Here is a tiny trained network, its code and every weight. The questions are about switching its units off for an input and a class, where a switched-off unit gives its printed mean instead of its output.

import numpy as np


def w(rows, s, z=0):
    codes = np.array(rows[::2]) - 128.0
    scale = np.full(codes.shape[1], s)
    scale[-1] = z or s
    return codes * scale


def norm(h):
    return h / np.sqrt((h * h).mean(-1, keepdims=True) + 1e-5)


def f(y):
    return np.maximum(y, 0)


def log_softmax(a):
    a = a - a.max(-1, keepdims=True)
    return a - np.log(np.exp(a).sum(-1, keepdims=True))


def net(x, mask):
    res = np.array(x, float).reshape(1, 2) / 4 @ E
    u = 0
    for l in range(2):
        y = f(norm(res) @ A[l][:, :-1].T + A[l][:, -1])
        res = res + np.where(mask[u : u + 5], y, B[l][:, -1]) @ B[l][:, :-1]
        u += 5
    return log_softmax(norm(res)[-1] @ U[:, :-1].T + U[:, -1])


A, B = {}, {}
E = w([
[216,123,118,113,130,181,183,253],'x0',
[221,158,165,187,150,232,111,176],'x1',
],0.0072)
A[0] = w([
[194,218,100,175,121,156,224,162,7],'0.n0',
[153,183,255,172,179,193,77,137,187],'0.n1',
[195,134,76,109,112,104,220,152,123],'0.n2',
[169,155,236,150,205,153,5,89,1],'0.n3',
[51,140,85,171,193,114,185,83,2],'0.n4',
],0.0072,0.005)
B[0] = w([
[167,47,128,126,114,178,76,126,176],'0.n0',
[83,184,112,192,155,210,113,85,255],'0.n1',
[199,144,149,107,66,34,176,169,181],'0.n2',
[67,255,70,170,71,113,139,29,195],'0.n3',
[151,48,158,107,142,117,32,42,151],'0.n4',
],0.0096,0.0088)
A[1] = w([
[164,189,67,125,71,98,144,88,154],'1.n0',
[16,194,82,126,249,172,146,130,2],'1.n1',
[130,75,180,89,138,51,52,86,79],'1.n2',
[190,133,74,224,155,255,111,185,15],'1.n3',
[157,98,177,62,55,41,232,187,2],'1.n4',
],0.0089,0.0047)
B[1] = w([
[82,147,84,167,92,128,188,192,211],'1.n0',
[97,128,42,160,85,129,99,68,186],'1.n1',
[158,83,122,86,171,127,105,152,224],'1.n2',
[178,88,210,73,195,99,139,162,254],'1.n3',
[82,171,90,160,7,95,187,110,214],'1.n4',
],0.014,0.0076)
U = w([
[73,8,34,23,191,58,22,50,65],'0',
[44,213,67,225,169,231,48,4,251],'1',
[63,116,40,116,2,52,222,216,74],'2',
[218,128,208,127,194,220,200,209,145],'3',
],0.0097,0.0031)

Each question gives the input, the list of numbers given to net, and the class t.
The units are the neurons (one row each of A and B). Each row of codes is followed by its name. A weight is (code - 128) times the scale printed after its matrix; where a second scale follows, it is the last column's (A, B and U).
mask holds one flag per neuron, layer by layer. A switched-off neuron (its flag False) gives its mean, the last column of its row in B, instead of its output. The means were averaged over made-up inputs and are rounded, as every weight is.
A unit's drop is (log p(t) with every unit on - log p(t) with that unit switched off) / (log p(t) with every unit on - log p(t) with every unit switched off).
most important unit: the unit with the biggest drop
top k neurons: the k neurons with the biggest drops, biggest first
k most important neurons of layer l: the k neurons of layer l with the biggest drops, biggest first
drop when u is switched off: that unit's drop, to one decimal
input [1,3], class 3: most important unit -> 1.n3
input [-3,0], class 0: top 3 neurons -> [0.n1 0.n4 0.n3]
input [-1,-7], class 0: top 3 neurons -> [0.n2 0.n3 0.n1]
input [0,-5], class 0: top 3 neurons -> [0.n2 0.n3 0.n1]
input [0,-2], class 0: 3 most important neurons of layer 0 -> [0.n3 0.n2 0.n1]
input [-1,-3], class 0: top 3 neurons -> [0.n1 0.n3 0.n2]
input [-1,-8], class 0: top 2 neurons -> [0.n2 0.n3]
input [-1,-2], class 0: top 2 neurons -> [0.n1 0.n3]
input [-8,-4], class 0: drop when 0.n1 is switched off -> 0.4
input [-6,-2], class 0: drop when 1.n1 is switched off -> 0.0
input [-2,-4], class 0: drop when 0.n1 is switched off -> 0.3
